Where the symbols take the states:
Q532 κ Q990
Q532 λ Q548
Q532 β Q841
Q532 σ Q346
Q532 ζ Q285
Q532 φ Q208
Q691 κ Q507
Q691 λ Q411
Q691 β Q221
Q691 σ Q567
Q691 ζ Q602
Q691 φ Q889
Q537 κ Q297
Q537 λ Q112
Q537 β Q50
Q537 σ Q411
Q537 ζ Q26
Q537 φ Q691
Q221 κ Q411
Q221 λ Q879
Q221 β Q26
Q221 σ Q638
Q221 ζ Q537
Q221 φ Q40
Q904 κ Q844
Q904 λ Q990
Q904 β Q532
Q904 σ Q962
Q904 ζ Q342
Q904 φ Q277
Q270 κ Q841
Q270 λ Q889
Q270 β Q217
Q270 σ Q285
Q270 ζ Q548
Q270 φ Q844
Q285 κ Q270
Q285 λ Q217
Q285 β Q325
Q285 σ Q990
Q285 ζ Q841
Q285 φ Q904
Q507 κ Q602
Q507 λ Q537
Q507 β Q411
Q507 σ Q691
Q507 ζ Q638
Q507 φ Q446
Q990 κ Q285
Q990 λ Q325
Q990 β Q548
Q990 σ Q532
Q990 ζ Q270
Q990 φ Q962
Q74 κ Q319
Q74 λ Q695
Q74 β Q277
Q74 σ Q541
Q74 ζ Q31
Q74 φ Q55
Q31 κ Q508
Q31 λ Q158
Q31 β Q382
Q31 σ Q319
Q31 ζ Q277
Q31 φ Q818
Q217 κ Q889
Q217 λ Q40
Q217 β Q888
Q217 σ Q325
Q217 ζ Q446
Q217 φ Q990
Q27 κ Q142
Q27 λ Q386
Q27 β Q55
Q27 σ Q241
Q27 ζ Q301
Q27 φ Q879
Q26 κ Q879
Q26 λ Q850
Q26 β Q681
Q26 σ Q297
Q26 ζ Q50
Q26 φ Q602
Q879 κ Q50
Q879 λ Q241
Q879 β Q850
Q879 σ Q26
Q879 ζ Q112
Q879 φ Q638
Q823 κ Q541
Q823 λ Q508
Q823 β Q31
Q823 σ Q728
Q823 ζ Q74
Q823 φ Q301
Q342 κ Q346
Q342 λ Q270
Q342 β Q285
Q342 σ Q844
Q342 ζ Q532
Q342 φ Q382
Q40 κ Q567
Q40 λ Q638
Q40 β Q602
Q40 σ Q888
Q40 ζ Q691
Q40 φ Q325
Q681 κ Q850
Q681 λ Q301
Q681 β Q142
Q681 σ Q112
Q681 ζ Q241
Q681 φ Q537
Q728 κ Q823
Q728 λ Q31
Q728 β Q319
Q728 σ Q818
Q728 ζ Q541
Q728 φ Q142
Q386 κ Q818
Q386 λ Q74
Q386 β Q541
Q386 σ Q55
Q386 ζ Q728
Q386 φ Q241
Q610 κ Q888
Q610 λ Q507
Q610 β Q691
Q610 σ Q446
Q610 ζ Q40
Q610 φ Q841
Q50 κ Q112
Q50 λ Q27
Q50 β Q241
Q50 σ Q879
Q50 ζ Q681
Q50 φ Q221
Q602 κ Q638
Q602 λ Q297
Q602 β Q537
Q602 σ Q507
Q602 ζ Q221
Q602 φ Q610
Q541 κ Q74
Q541 λ Q277
Q541 β Q508
Q541 σ Q823
Q541 ζ Q319
Q541 φ Q371
Q297 κ Q26
Q297 λ Q681
Q297 β Q112
Q297 σ Q537
Q297 ζ Q879
Q297 φ Q507
Q567 κ Q691
Q567 λ Q221
Q567 β Q638
Q567 σ Q40
Q567 ζ Q507
Q567 φ Q217
Q446 κ Q610
Q446 λ Q691
Q446 β Q567
Q446 σ Q889
Q446 ζ Q888
Q446 φ Q270
Q241 κ Q27
Q241 λ Q55
Q241 β Q371
Q241 σ Q850
Q241 ζ Q142
Q241 φ Q26
Q301 κ Q371
Q301 λ Q728
Q301 β Q818
Q301 σ Q142
Q301 ζ Q55
Q301 φ Q112
Q818 κ Q728
Q818 λ Q319
Q818 β Q74
Q818 σ Q386
Q818 ζ Q823
Q818 φ Q27
Q888 κ Q40
Q888 λ Q602
Q888 β Q507
Q888 σ Q610
Q888 ζ Q567
Q888 φ Q548
Q548 κ Q325
Q548 λ Q610
Q548 β Q446
Q548 σ Q841
Q548 ζ Q217
Q548 φ Q346
Q695 κ Q382
Q695 λ Q904
Q695 β Q962
Q695 σ Q277
Q695 ζ Q158
Q695 φ Q541
Q411 κ Q537
Q411 λ Q50
Q411 β Q879
Q411 σ Q221
Q411 ζ Q297
Q411 φ Q567
Q508 κ Q277
Q508 λ Q208
Q508 β Q158
Q508 σ Q31
Q508 ζ Q695
Q508 φ Q728
Q841 κ Q548
Q841 λ Q446
Q841 β Q889
Q841 σ Q270
Q841 ζ Q325
Q841 φ Q342
Q844 κ Q342
Q844 λ Q285
Q844 β Q990
Q844 σ Q904
Q844 ζ Q346
Q844 φ Q695
Q638 κ Q221
Q638 λ Q26
Q638 β Q297
Q638 σ Q602
Q638 ζ Q411
Q638 φ Q888
Q277 κ Q695
Q277 λ Q962
Q277 β Q208
Q277 σ Q508
Q277 ζ Q382
Q277 φ Q823
Q371 κ Q55
Q371 λ Q823
Q371 β Q728
Q371 σ Q301
Q371 ζ Q386
Q371 φ Q681
Q112 κ Q681
Q112 λ Q142
Q112 β Q27
Q112 σ Q50
Q112 ζ Q850
Q112 φ Q411
Q850 κ Q241
Q850 λ Q371
Q850 β Q301
Q850 σ Q681
Q850 ζ Q27
Q850 φ Q297
Q346 κ Q532
Q346 λ Q841
Q346 β Q270
Q346 σ Q342
Q346 ζ Q990
Q346 φ Q158
Q382 κ Q158
Q382 λ Q844
Q382 β Q904
Q382 σ Q695
Q382 ζ Q208
Q382 φ Q74
Q208 κ Q962
Q208 λ Q346
Q208 β Q342
Q208 σ Q158
Q208 ζ Q904
Q208 φ Q31
Q962 κ Q904
Q962 λ Q532
Q962 β Q346
Q962 σ Q208
Q962 ζ Q844
Q962 φ Q508
Q142 κ Q301
Q142 λ Q818
Q142 β Q386
Q142 σ Q27
Q142 ζ Q371
Q142 φ Q50
Q889 κ Q446
Q889 λ Q567
Q889 β Q40
Q889 σ Q217
Q889 ζ Q610
Q889 φ Q285
Q325 κ Q217
Q325 λ Q888
Q325 β Q610
Q325 σ Q548
Q325 ζ Q889
Q325 φ Q532
Q319 κ Q31
Q319 λ Q382
Q319 β Q695
Q319 σ Q74
Q319 ζ Q508
Q319 φ Q386
Q158 κ Q208
Q158 λ Q342
Q158 β Q844
Q158 σ Q382
Q158 ζ Q962
Q158 φ Q319
Q55 κ Q386
Q55 λ Q541
Q55 β Q823
Q55 σ Q371
Q55 ζ Q818
Q55 φ Q850

The rows follow the links: the fewer symbols apart two states are, the more alike their rows tend to be.

State, then a row for it; each showing differs a little:
Q382: [-372  364  449 -233   21 -575 -124  -66  228 -462  367  677   92 -459   42  534 -396 -321  326  -92 -589 -217  112    1  267 -549  458  449  209  660  176   45 -244  232 -157  286  381 -656   44 -128  238  233 -289 -465  390    0 -236 -428 -252  325   30 -560  194  -32 -182  -13  410  805 -178   64  595 -175 -701  144   99]
Q285: [ 228 -725  252  186  551 -952  295   81  -77  271  383  685 -348 -420  205  308 -304 -105  437   66 -956  203  -70 -356  309  293  364  577  152  390 -414 -430   99  -54  -31  -62  364   52  -90 -304 -268 -152 -423 -178  457 -169  183 -111  175  323  388 -287 -754  359  226 -216 -287  543  -38  402 -164  -33 -151 -233 -321]
Q55: [-613  643   84 -380 -623  515 -311 -115  117 -536 -141 -440  165  219 -199   22  184  -62 -244 -108  846 -193  284  493 -284 -399   80 -229   30 -172  394  526 -137   79  132   24 -317 -379  287  503  317  136  283  120 -143   45 -196 -242 -161 -238 -468  180  824 -615 -358  199  339 -293   66 -357  458 -254 -171  312  538]
Q346: [ -45   50   32  -86 -186 -706 -192  554  107   -1   32  150  464  -47  -83  -83 -501 -189   75  205 -676  329  235 -391  177  288  365 -111  228  382 -425   43   46 -410 -438    7  769  136  319  -55 -164  126 -251 -668  322  184 -114  118 -464  179  713 -725  162  350 -225 -354   12 1034 -163  374 -353 -198  377 -211   20]
Q850: [-513  468    3  107   64 1019   32 -202 -414 -782   49 -406  176  373 -279 -128  167  274 -190  132  125 -178   28 -728  -48 -668  125 -361 -247  113  495 -220  -88   79 -164  193 -525 -360  222 -322  426  210  102  405 -598  108 -412  -25  308  473 -396  187 -592 -190  -15  192   77 -620  -85 -572 -439  349  390  197  148]
Q532: [   3 -124  204  -11   81 -731    0  262  -48 -150  243  308  374 -259  -57   56 -533 -150  265  280 -955  347  175 -583  212  142  364  102  136  505 -326 -302   11 -245 -379   97  675   42   89 -253  -69  146 -332 -515  322   75 -141  124 -434  297  616 -797 -201  492 -144 -366  -86  873 -178  299 -399 -111  216 -157 -156]
Q507: [ 247 -525 -280  281  -61  183  250  -22 -345  259 -282 -685  245  122  -97 -212  366   29 -106  477  325  568  111 -194 -505  210 -449  -86  156 -370 -162 -144  487 -309  352 -411  197  789  117  107 -510 -627  285  479 -575  103  197  436  102 -125  -23   52    0   90  -18 -359 -715 -364   -7 -142 -966  -36  507  -81   32]
Q74: [-300  234  283 -101 -121  -77 -253  200  149 -240  175  504 -317  176  173   14 -549  190 -136 -628  388 -276  159  569  631   98  339  129 -134   31  -94 -200 -379  -42 -311 -321 -936 -592  602   27  362  637 -121 -299  581 -245 -396 -309  261 -209 -375  128 -428 -383   32  600  364  174  -39  150  804 -155  144 -102  328]
Q27: [-409   37  206  169  253  673  220 -320 -357 -586  312  -32 -329   68   30  146  150  251  -14 -267  407 -333  -72  -19  184 -444  -29  129 -195   19  437 -324 -165  255  186 -166 -923 -550  224 -271  391  113  214  559 -240 -170 -316 -306  470  255 -774  500 -755 -471   32  515   69 -900    1 -495  280  275  -69   81  287]
Q691: [ 571 -748 -279  406   83   23  266  103 -295  537 -184 -399 -101  222   16 -227  399  177  -39  274  307  519   26  -43 -199  618 -513  -26  -10 -524 -305 -255  317 -242  290 -425  -47  838   59  115 -446 -490  224  462 -346  -76  384  483  169 -296  110  216 -264   23  180 -192 -609 -414   47   20 -746  144  607 -231  -29]
Q541: [-244  410  165 -201   -2  163 -331  206  237 -288  160  482 -330  336  115  -45 -498  138 -137 -525  154 -364  -51  216  729  -86  270  -66 -278  174   24 -142 -399  204 -426  -45 -862 -780  368  -64  480  825 -182 -381  453 -152 -364 -388  179   -3 -294  123 -562 -306  165  461  553  -20   23  108  844    6   62  -34   97]
Q386: [-625  915   47 -308 -471  599 -327  -82  216 -637  -99 -317  474   99 -232  -40   33 -179 -314  -54  470 -279  123   10 -242 -625  234 -338  -73   19  474  590 -288  112 -100  314 -120 -454  135  244  400  336  234  -78 -204  166 -358 -174 -207  -50 -298   77  855 -349 -359  121  578  -85  -48 -378  576  -99  -85  333  433]
Q40: [ 732 -822 -273  445  514   18  218   42  -96  826 -166  -67 -411   87  117 -277  202  207   71   22 -251  184 -492 -284  177  606 -287    8 -300 -271 -366 -351   68  -19   13  -28   30  636 -371 -284 -285 -107 -118  260  -81 -153  392  344  354   58  258  355 -816  519  499  -28 -474 -347  193  169 -415  439  267 -390 -498]
Q158: [-194  137  401 -187  226 -636  -35  -77  297  -83  290  887 -283 -503  235  496 -395 -276  367 -315 -524 -264 -111  154  325 -288  345  424   99  398  -69   14 -282  341 -180  202  155 -632 -192 -104  262  259 -343 -419  620   14 -166 -456  -10  100    6 -364  -85   29  -47   44  480  529  110  282  799 -127 -774   60 -190]
Q297: [  465  -218  -416   206   260   704   123  -356   -58   393  -324  -332  -457   119    26  -163   636   140   -43  -195   442  -243  -569    98  -129    32  -431   -82  -298  -462   186    -3    18   240   313   217  -390   268  -589  -107    54  -120   190   523  -378   -77   273   133   423  -152  -461   914  -188   114   350   263    -3 -1072   217  -294   182   363  -250    39  -261]
Q889: [ 445 -186 -205   -1  137 -143  152  110  101  404 -236 -173  443 -283 -239 -203  200 -206  109  465 -638  363 -237 -517 -419  147 -205 -217   60   47  -87  185  224    1  -33  380 1146  593 -565   86 -272 -397   39  -31 -207  166  344  368 -500  219  674 -275  534  704   66 -579 -191  290  105  182 -579  116  -89  -54 -406]
Q990: [   69  -427   193    99   312  -835   108   101    -7    28   381   488    32  -364   172   197  -439  -121   341   125 -1056   159    68  -541   273    53   345   381    75   586  -306  -460    42  -145  -267    86   625   -34    13  -445  -107   -95  -472  -302   275   -79     9   -42  -166   388   580  -661  -629   512    39  -306  -165   752  -145   332  -378    96   116  -156  -359]

Each walk starts at a row. The symbols on each line, taken left to right, move it on to the next state.
Each answer is a row, close to the row of the state it stands for.
---
[-592  264  320 -249 -539 -458 -242  275    2 -499  114  239  146   55   98  128 -600  -35 -173 -312  486  203  481  700  323   19  281  141  312   -9 -214  126 -191 -261  -86 -558 -467 -438 1018  336   61  225   70 -364  564   32 -408 -272 -160 -347 -120 -422  138 -689 -314  183  189  536 -216  146  382 -389  237  -56  576]
ζ β	[  38   24  172 -152  376 -780 -142   64  432  229  155  915 -419 -340  288  337 -366 -244  257 -445 -332 -254 -141  473  398   85  234  448   55  259 -193   64 -257  168 -160   74   31 -349 -170   63   45  321 -276 -488  770  -70   35 -448   23 -124   68  -35  -24  162   -8  134  377  579   97  426 1031 -212 -711  -53  -89]
ζ κ	[ 256  -76  -31 -211 -264 -782 -381  498  407  412 -196  352  181   -2  110  -68 -591 -218  -82  -75  -38  313  217  584  200  613  101  -41  227 -125 -535  264    7 -233 -232 -242  272  162  261  445 -238  307 -207 -666  694  172  131   69 -529 -528  538 -482  541  167  -32 -173  110 1062    4  671  260 -327  162 -254   63]
---
[-619  467  529 -307 -283 -543  -82  -18  136 -694  265  490  332 -306  -15  470 -465 -350  291   64 -480  -49  339  -63  -28 -566  493  247  351  658  227   -1  -97   20 -136   80  291 -707  281  -28  264  202 -136 -491  254  131 -335 -396 -162  233   88 -734  226 -181 -427 -183  227  756 -216   51  374 -381 -341  282  241]
φ φ	[-423  454   74 -333 -447  425 -251  -93   -2 -397 -104 -224   44  206  -31   74  299   -1 -314 -310 1015 -200  213  703 -256 -245 -100   -4  132 -379  287  334 -123  150  292 -302 -671 -350  372  406  129  -17  423  223 -129  -33 -195 -224  119 -403 -715  368  692 -779 -269  347  262 -468   18 -347  586 -393 -232  258  627]
β κ	[-380  677   90 -200   71  411 -338  100  206 -392  141  421 -153  265    2   -6 -287   81 -279 -368  -61 -552 -110  -65  603 -388  400 -160 -281  353  263   15 -500  173 -465  323 -591 -787   92 -245  694  761 -182 -276  291   66 -433 -401   84  245 -167   62 -305 -135  165  481  619   16  -29  -77  834  113 -147   16  118]
---
[ 727 -866 -309  452  234  -43  236  -10 -240  790 -224 -277 -277  259  132 -288  209  333   62   28   72  304 -158    3   -7  643 -517  -37 -131 -407 -438 -321  245 -221  128 -287 -166  692  -65  -65 -365 -365   47  376 -131 -162  356  488  339 -223  207  303 -601  188  297  -58 -609 -460  114  124 -558  168  498 -255 -285]
φ ζ	[ 453 -221 -327  146  305  -27  118   60   20  463 -175 -175  169 -200 -123 -116  182 -121   50  364 -721  175 -338 -853 -262  172 -177 -241  -97  155  -87  -46  211  -72 -140  619  907  516 -745 -199 -135 -195 -227 -104 -231  207  359  309 -225  399  671 -143  223  890   82 -381 -218  143   97  193 -544  325   11  -82 -720]
φ	[  467  -828   209   249   409 -1088   280   -11   -75   530   310   718  -348  -428   268   402  -204   -68   511    -7  -686   261   -96    90   262   315    10   743   206   116  -320  -305    69    53   257  -289   269   154  -136  -152  -375  -332  -202  -149   420  -291   222   -31   244     6   282  -190  -565   250   223  -148  -389   349   109   512   -53  -150  -258  -212  -309]
---
[-334  138  342 -151 -320 -165 -348  317   77 -270   92  425  -94  226  115  151 -596   61 -235 -470  527   -5  382  752  490  163  310   87   94  -18 -228   20 -271  -60 -236 -606 -875 -539  849  208  112  439    5 -303  583 -138 -342 -320   18 -270 -329 -174 -187 -597  -80  388  190  232  -77  121  733 -330  213  -42  551]
ζ ζ β	[ 352  -88  211 -190   14 -770 -234  308  494  431   -6  800 -405 -177  347  236 -311 -151  213 -495 -152 -175  -43  760  390  374  155  228   91  -17 -331  196 -280  108 -240 -108   -5 -106    8  195 -194  307 -219 -607  862 -174   59 -286 -109 -392  213  -85  149   82  140   57  250  714  106  550  919 -206 -419 -180  -13]
λ λ	[ 605 -865  -81   43   65 -891  161  100  126  719  -25  264 -148 -410  262  267   70 -177  333  104  -92  347   64  498 -149  554 -261  524  474 -234 -358    1  422  -31  412 -315  625  640 -198  245 -673 -545  -32  -60  203 -146  417  282  -63 -389  270 -110  328  190   39 -355 -409  399   53  412 -172 -212 -268 -138  -63]
---
[ 662 -422 -336  326  625  -60  202    3   -7  615  -66  -70  -82  -48   11 -209  120  -45   92  296 -768  -70 -424 -851 -108  328  -60 -201 -232  147 -152 -145   64   44 -215  467  672  436 -683 -325 -134 -124 -274  -79 -239   85  354  260   77  431  590   72 -275  894  365 -287 -165  -49  194  155 -456  445   35 -258 -627]
σ ζ	[ 751 -593 -401  367  596   37  167   86  -77  731  -87   72 -334   26  114 -289  157   60  173  111 -537   64 -485 -574  122  426 -222   38 -322  -65 -234 -402   71   40  -79  262  359  447 -597 -410 -295  -90 -166  131 -174  -56  322  304  189  297  394  184 -732  637  482 -189 -244 -199  221   62 -432  433  155 -217 -785]
ζ φ	[ 551 -214 -184   90  -30 -489   32   42  201  611 -195 -302  414 -314  -62  -76  190 -375   48  419 -322  501 -113 -144 -552  302 -298  -77  231 -216 -258  327  346 -149  242  142 1084  713 -400  218 -492 -524  -59 -112 -108  254  384  318 -472 -157  489 -322  795  394 -104 -558 -287  460   57  281 -570 -108 -161   61 -232]
---
[ 312 -110   36 -170 -166 -845 -425  400  589  601 -238  531 -114  -34  257   36 -498 -189  -11 -311    0  184  123  858  358  549  112  101  260    9 -471  299 -117  -37 -233 -282  108   43  148  307 -284  348 -184 -682  765  -42  128 -103 -292 -573  336 -231  400   86   94   95  155  863   99  648  641 -303  -83 -190   65]
β σ σ	[ 118   88  -48 -197 -321 -780 -242  571  302   75 -141  140  432  -74  -10 -132 -527 -207  -65   81 -342  275  276   90  130  486  271 -143  147  121 -434  127   94 -327 -368  -83  451  285  262  215 -246  199 -236 -664  500  153  -32  147 -606 -199  700 -520  410  336 -135 -292   92 1086 -120  585  -90 -344  360 -172   31]
λ κ	[ 540 -957  120  220  216 -982  210  -12   76  639   93  501 -302 -489  387  381  -25 -126  411   35 -334  360 -134  400   29  496 -169  665  315 -138 -453 -243  310   76  315 -367  370  400  -37  112 -527 -493  -62  -88  365 -200  403   49   69 -237  147    5 -256  150   96 -236 -447  403   26  454 -124 -176 -278 -223 -227]
---
[-602  917   81 -298  -45  560 -281  -25  149 -527   74  184   67   70  -68  -71 -261  -30 -176 -280  -40 -433 -118 -294  285 -498  408 -368 -246  351  489  240 -389  178 -418  460 -477 -750   51 -133  680  798 -177 -261  -20  169 -336 -281 -120  305 -187 -117  152 -169 -132  318  771   13  -49 -321  723   39 -176  222  107]
ζ β	[-619  410  512 -324 -506 -472 -214  201  -15 -607  193  157  395   -1 -100  195 -574 -181  -22  -60  251  152  627  399   92 -156  345  140  381  220 -102  166 -161 -227  -77 -464 -219 -435  766  244   30  176   45 -379  387  -95 -379 -147 -315 -180  -73 -626  405 -521 -415   21  175  734 -251  230  198 -455  209   67  633]
κ κ σ	[-746  532  556 -310 -491 -462 -170   69  188 -711  318  259  353 -324 -123  283 -459 -273   48   -2 -107   16  578  122    8 -415  416  267  361  510  138   55 -135 -132 -177 -211  265 -574  506   56  127   73  -99 -502  304   69 -369 -287 -410   42   11 -770  333 -463 -512 -167  311  776 -330   97  205 -487  -56  150  443]
